Below are the code and all the weights of a small trained network. Each question names an input and a class and asks about switching units off, where a switched-off unit gives its printed mean instead of its output.

import numpy as np


def w(rows, s, z=0):
    codes = np.array(rows[::2]) - 128.0
    scale = np.full(codes.shape[1], s)
    scale[-1] = z or s
    return codes * scale


def norm(h):
    return h / np.sqrt((h * h).mean(-1, keepdims=True) + 1e-5)


def f(y):
    return np.maximum(y, 0)


def log_softmax(a):
    a = a - a.max(-1, keepdims=True)
    return a - np.log(np.exp(a).sum(-1, keepdims=True))


def net(x, mask):
    res = np.array(x, float).reshape(1, 4) / 4 @ E
    u = 0
    for l in range(2):
        y = f(norm(res) @ A[l][:, :-1].T + A[l][:, -1])
        res = res + np.where(mask[u : u + 11], y, B[l][:, -1]) @ B[l][:, :-1]
        u += 11
    return log_softmax(norm(res)[-1] @ U[:, :-1].T + U[:, -1])


A, B = {}, {}
E = w([
[168,115,181,165,72,46,161,140,198,93,101],'x0',
[125,39,119,42,208,34,174,148,67,98,3],'x1',
[134,179,117,186,138,37,101,9,116,203,71],'x2',
[36,152,118,206,130,129,209,200,110,161,112],'x3',
],0.0037)
A[0] = w([
[132,145,133,138,153,45,100,61,89,165,29,86],'0.n1',
[147,73,152,120,123,17,153,161,163,74,83,151],'0.n2',
[75,96,33,69,249,136,132,85,7,126,172,67],'0.n3',
[111,1,73,37,222,46,161,135,38,135,68,4],'0.n4',
[152,63,134,163,95,126,160,169,191,51,134,96],'0.n5',
[212,115,81,94,117,162,121,86,161,106,164,87],'0.n6',
[133,61,141,67,169,185,201,179,119,54,131,38],'0.n7',
[101,162,54,76,148,157,108,89,92,128,158,24],'0.n8',
[97,136,87,90,168,165,148,112,39,110,196,3],'0.n9',
[67,110,118,173,165,124,227,201,79,147,65,58],'0.n10',
[209,62,116,58,182,109,72,77,133,69,99,64],'0.n11',
],0.0048,0.0035)
B[0] = w([
[171,66,101,195,244,166,221,30,176,145,202,208],'0.n1',
[143,218,222,104,83,169,122,167,64,77,47,214],'0.n2',
[83,114,209,161,145,219,24,206,164,162,28,224],'0.n3',
[194,254,109,21,60,140,210,156,21,64,85,255],'0.n4',
[112,123,134,191,213,189,80,102,188,196,82,176],'0.n5',
[43,94,155,130,69,127,108,133,141,123,185,171],'0.n6',
[165,80,69,146,218,182,213,60,182,109,179,200],'0.n7',
[99,137,95,153,151,245,68,196,177,201,92,156],'0.n8',
[133,124,178,199,154,168,22,217,172,170,75,162],'0.n9',
[47,55,96,97,49,19,59,89,120,138,226,193],'0.n10',
[21,35,79,85,49,58,64,111,159,133,195,211],'0.n11',
],0.0047,0.0059)
A[1] = w([
[196,90,90,60,71,68,21,97,129,136,167,65],'1.n1',
[178,125,212,172,106,79,113,172,166,105,51,4],'1.n2',
[197,19,116,47,151,199,140,205,150,47,135,109],'1.n3',
[201,223,93,140,76,136,120,165,104,117,176,18],'1.n4',
[179,76,99,115,223,197,215,202,196,68,189,83],'1.n5',
[170,140,90,154,211,134,176,45,115,178,99,42],'1.n6',
[219,109,253,155,77,53,156,139,207,47,68,112],'1.n7',
[20,126,73,217,68,43,197,188,63,165,159,122],'1.n8',
[126,165,89,155,67,194,91,177,148,135,183,58],'1.n9',
[130,136,105,192,156,196,81,107,157,188,189,114],'1.n10',
[187,191,170,195,45,143,137,96,181,87,201,109],'1.n11',
],0.0053,0.0039)
B[1] = w([
[37,76,172,148,54,93,133,195,175,111,197,172],'1.n1',
[97,142,101,154,214,255,42,211,190,214,70,144],'1.n2',
[152,162,137,205,124,78,151,82,143,157,154,246],'1.n3',
[145,205,107,55,98,61,175,169,40,45,41,141],'1.n4',
[165,136,109,192,171,64,131,36,153,162,140,196],'1.n5',
[211,122,108,225,169,133,195,125,188,91,195,166],'1.n6',
[82,151,75,154,156,211,73,169,103,187,140,209],'1.n7',
[129,79,161,64,62,127,50,106,182,103,211,195],'1.n8',
[128,119,125,95,110,76,140,111,88,127,77,212],'1.n9',
[162,123,136,105,154,95,172,133,123,100,90,254],'1.n10',
[139,133,109,83,160,131,169,157,59,101,69,232],'1.n11',
],0.0071,0.0054)
U = w([
[228,226,125,18,92,45,236,185,21,24,25,3],'0',
[234,108,98,248,240,51,221,16,233,163,230,108],'1',
[16,11,194,42,2,38,26,155,227,102,252,35],'2',
[111,173,112,170,223,236,27,232,167,229,46,224],'3',
],0.0092,0.002)

Each question gives the input, the list of numbers given to net, and the class t.
The units are the neurons (one row each of A and B). Each row of codes is followed by its name. A weight is (code - 128) times the scale printed after its matrix; where a second scale follows, it is the last column's (A, B and U).
mask holds one flag per neuron, layer by layer. A switched-off neuron (its flag False) gives its mean, the last column of its row in B, instead of its output. The means were averaged over made-up inputs and are rounded, as every weight is.
A unit's drop is (log p(t) with every unit on - log p(t) with that unit switched off) / (log p(t) with every unit on - log p(t) with every unit switched off).
The circuit of an input: a set's keep is (log p(t) with only the set's units on - log p(t) with every unit switched off) / (log p(t) with every unit on - log p(t) with every unit switched off). Starting from the 12 units with the biggest drops (on a tie, the unit counted first), units are removed one at a time, each time the one whose removal leaves the highest keep (on an exact tie, the one counted first), for as long as the keep stays at least 0.8.
units of the circuit, in order: the units of the circuit, biggest drop first
top k neurons: the k neurons with the biggest drops, biggest first
top k neurons in layer l: the k neurons of layer l with the biggest drops, biggest first
input [4,3,-4,6], class 2: units of the circuit, in order -> [0.n10]
input [7,-2,6,2], class 3: top 2 neurons -> [1.n7; 0.n7]
input [5,-6,3,-3], class 0: top 2 neurons -> [0.n3; 1.n11]
input [-4,7,6,-8], class 2: top 4 neurons -> [0.n11; 1.n1; 1.n11; 0.n7]
input [7,-1,2,-7], class 2: top 4 neurons -> [0.n11; 1.n1; 0.n3; 0.n6]
input [-5,-1,-8,7], class 1: top 2 neurons in layer 0 -> [0.n7; 0.n11]
input [7,1,-1,5], class 3: top 2 neurons -> [0.n2; 1.n2]
input [5,4,1,1], class 3: top 3 neurons -> [0.n2; 1.n7; 1.n2]
input [8,7,-2,3], class 3: top 2 neurons in layer 0 -> [0.n2; 0.n5]
input [8,-1,0,-6], class 3: top 2 neurons in layer 0 -> [0.n2; 0.n10]
input [-3,-5,-5,5], class 0: top 2 neurons in layer 1 -> [1.n9; 1.n10]
input [-1,6,-2,-7], class 2: top 3 neurons -> [0.n11; 1.n1; 1.n11]
input [8,6,0,6], class 3: top 2 neurons -> [0.n2; 1.n7]
input [2,6,7,3], class 1: top 2 neurons in layer 1 -> [1.n6; 1.n11]
input [4,7,8,7], class 1: units of the circuit, in order -> [0.n1]
input [-6,-6,6,3], class 0: top 4 neurons in layer 0 -> [0.n1; 0.n7; 0.n5; 0.n3]
input [1,-2,4,-5], class 2: top 3 neurons -> [1.n1; 0.n7; 0.n11]
input [0,-8,-8,3], class 0: top 3 neurons -> [0.n1; 1.n11; 1.n9]
input [2,-8,6,-6], class 0: top 2 neurons -> [1.n11; 0.n11]
input [6,0,1,7], class 2: units of the circuit, in order -> [1.n8]
input [-5,-6,-8,-4], class 1: top 3 neurons -> [0.n4; 1.n5; 0.n2]
input [4,-8,0,8], class 0: top 2 neurons in layer 1 -> [1.n11; 1.n4]
input [6,-6,-1,-6], class 0: top 2 neurons in layer 1 -> [1.n11; 1.n8]
input [2,-1,-2,-1], class 1: top 2 neurons in layer 0 -> [0.n3; 0.n4]
